[[ -2 -16  12  16  18 -14  13 -10  -9 -13  -8   1]
 [ 20   2  13   8   8   6   6  26  -7  -1  26  11]
 [ -6 -15 -11   4  11 -12   6 -14  12  10  -7   2]
 [  4  26  22   3  -7  19   0  10 -10 -11   1  -1]
 [  1 -16 -14   3  12 -10   6  -5  15  16   3   7]
 [-21  27 -18 -20 -24  17 -14 -21  28  20 -24 -11]
 [  2 -16 -14   4  13  -9   7  -3  16  17   6   8]
 [ 29 -20  29  28  32 -10  22  29 -23 -16  32  18]
 [  9  26  -5 -12 -14  23  -8  19  16  20  16   5]
 [  5  24  18   1  -7  18  -1  12  -6  -7   4   0]] => -6

[[  7   4  13  14 -11   6   9  14 -10   5 -12 -15   6 -11   7]
 [-16 -16 -15 -13  -2 -15 -16 -12  -8  -5  -7   4  -6   6 -14]
 [ -9 -11  -1   5 -16  -2  -6   6 -19  11 -19   2  -6   3  -9]
 [  7   9 -10 -12   4  -1  -7 -12   1  -6   0  -5   4 -19   5]
 [ 11  11   8   9  -9  15   9   7  -8  21  -4   7   2  -4  10]
 [  6   8  -3  -8   4  -6   3  -8   7 -18   3 -12  11 -12   8]
 [ -8  -2 -12 -15   8  -6 -10 -15   6  -1  11  16  -3  10  -7]
 [ 14  14  11   5  10   5  12   5  14 -14  10 -11  10 -11  13]
 [ -9  -9   0   7  -9   5  -7   8 -13  27  -9  12 -13  12  -8]
 [  8   7  -7 -10  14  -6   1 -11  14 -22  13  -8   9  -6   7]
 [ -5  -1 -19 -19  10 -11 -13 -18  11 -14  10   3   2   3  -4]
 [ 16  16  11  12  -5  16  13  10  -6  10  -3  -6   7 -11  15]] => -9

[[-13  -9   9   6  18   4  33  22  -9  12  -1   2 -14  -7 -10 -15]
 [ -7 -11   7   1  12   4  34  20 -16  11  -1   0  -8 -14 -16 -15]
 [ -7  11   0   7   4  -4 -23  -7  23  -7   2   7  -6  24  20  12]
 [  7   8   3  10  -4  15  17 -13  10  10  -6 -11  17 -11  14 -12]
 [ -5  11   0   6   3  -3 -24  -8  22  -7   2   7  -5  23  19  12]
 [ 22  14  -4  -1 -15   4 -24 -18  12  -5   6   1  24   8  14  19]
 [  7   7   3   9  -3  14  17 -12   9  10  -6 -10  16 -10  14 -11]
 [ -9  10   1   9   6  -2 -18  -6  23  -5   1   6  -8  23  20   8]] => -7

[[-13 -12 -14  16 -22  16  -9   8]
 [-21  -3 -18  -5 -16  22 -21 -13]
 [ 22  18   3   8  -3   2   0   4]
 [  9  19 -12   5 -19  23 -20  -6]
 [  6 -18  16  11  15 -26  28  22]
 [  8  -9  -3  32 -16   3   7  26]
 [ -6   6   6 -27  20  -9  -1 -20]
 [ -5  18 -17  -8 -18  27 -29 -20]
 [ 14   3  16  -4  20 -21  18   5]
 [  5 -11  -5  30 -18   5   5  24]
 [ 29  20  19 -10  21 -18  12  -2]] => 22

[[ -2   2   1  -2  -2   2]
 [ 17  12 -23  -8  -1   4]
 [  1   2  -3   2   1   4]
 [ -3  -8 -17 -28  21   0]
 [  4   0  -4   1  -3  -1]
 [ -7   7 -21 -11  -4 -19]] => 1

[[ -6  -3   5  -3   6 -19  -5]
 [ -6  26  10  26  -8  19 -10]
 [-21   3  14   3  35  25 -10]
 [ 29 -15  -6 -15   6  -6 -10]
 [-24 -14  -6 -14   6  31 -16]
 [-14   0  -8   0  15  -7 -10]] => -21

[[-35   7  18   2  18  17 -19]
 [-13  -4  -8   2  -1   4 -20]
 [ 23  -3  -6  15 -10 -16  22]
 [ 10   2   3 -23   0   4   7]
 [-15   3   9  20   7   1  -3]
 [  0 -10 -20  22 -12 -10 -13]
 [ -7   7  17  15  10   0  11]] => 23

[[ -9  28   9  13 -19 -28]
 [-14  31  10  11 -23 -29]
 [ -9  26   9  14 -19 -29]
 [ -8  26   9  14 -19 -28]
 [-11  33   9   9 -23 -28]
 [ -8  29   9   8 -22 -24]
 [ -8  29  10   9 -21 -25]] => -9

[[ 10   6 -11  -2   4   9   1  22  -5 -11 -15  10  14]
 [ 23  21 -11 -13   6  28  24  28   0  -2  -1   0  27]
 [ -5  -6  24  27   1 -10   0 -11  10  12  25  13 -13]
 [  5  19   3 -10  17  25  27 -10   6  26  22  10  17]
 [ -9   9 -12 -20  15  15  -3 -18  -8  10 -16  10  16]
 [  3   8   6 -11  -1   9  17 -11   6  14  19 -18   2]
 [  7  -9  10  13 -18 -15   2  14   6  -9  13 -20 -17]] => -5
---
[[8 8 8 8 8 8 8 8 8 8]
 [8 8 8 8 8 8 8 8 8 8]
 [2 2 2 2 2 2 2 2 2 2]
 [8 8 8 8 8 8 8 8 8 8]
 [2 2 2 2 2 2 2 2 2 2]
 [8 8 8 8 8 8 8 8 8 8]
 [8 8 8 8 8 8 8 8 8 8]
 [8 8 8 8 8 8 8 8 8 8]
 [5 5 5 5 5 5 5 5 5 5]
 [8 8 8 8 8 8 8 8 8 8]
 [8 8 8 8 8 8 8 8 8 8]
 [2 2 2 3 2 2 2 2 2 2]] -> 8

[[32 34 83 25 46 89 50 49 24 47 61]
 [38 27 84 27 51 68 79 66 36 87 67]
 [89 48 57 98 42 33 81 99 78 98 26]
 [70 55 73 81 40 84 45 73 52 44 33]
 [34 31 85 28 43 88 52 54 24 52 57]
 [76 89 27 87 65 44 35 47 80 27 48]
 [34 66 57 27 71 76 40 26 43 27 83]
 [70 55 72 81 41 82 46 74 53 46 33]
 [28 32 84 18 48 87 54 47 23 52 67]
 [78 92 23 90 67 39 35 46 84 27 49]
 [78 92 24 90 66 40 35 46 83 26 48]] -> 38

[[8868 7123 5197 4040 4160 8251 6603 8064 7731 5725 5152 4523 7547]
 [3059 6047 4462 3711 6332 5610 9899 5586 2144 3991 7729 3603 2959]
 [5385 7428 4692 2882 5537 7581 8960 7688 4536 4542 6876 3609 5250]
 [4539 5503 4781 4183 5439 5555 7006 5510 4273 4599 6163 4355 4572]
 [6869 7987 4956 3719 4969 8843 8549 8569 6038 5060 6566 3868 6916]
 [5298 3460 5142 5981 4118 3874 1005 3611 5950 5405 2238 5922 5506]
 [3799 4381 4825 5041 5106 4095 4848 3968 4194 4691 5083 4902 4070]] -> 3059

[[ 87 368 702 230 790 502 830 774 505 263 795 840 811 676 825 396]
 [930 188 179 828 381 662  71 330 583 824 358 100 402 377 286 735]
 [274  75  75 382 893 218 598 882 384  59 886 557 149 863 809 242]
 [221 728 359 336  98 411 590 130 603 224 106 620 365 162 211 402]
 [144 937 842  40 338  92 293 461  37 347 374 276 246 579 171  69]] -> 930

[[7988 3719 7728 5570 4965 7973 6875]
 [6165 5397 3633 8824 4317 4902 6080]
 [3235 7300 7601 4091 8719 7692 2990]
 [3242 4679 7464 3958 8784 7986 2836]
 [6277 5830 2967 8642 3820 3658 6825]
 [8502 3516 6721 5669 4079 6831 7948]
 [5181 6192 2854 6903 4964 3165 6346]
 [6915 5881 5330 3882 4905 4119 7702]
 [8291 3595 7223 5463 4501 7375 7534]
 [5885 6914 2636 6469 4058 2454 7478]
 [4960 5047 4130 8233 5600 5629 4996]] -> 6165
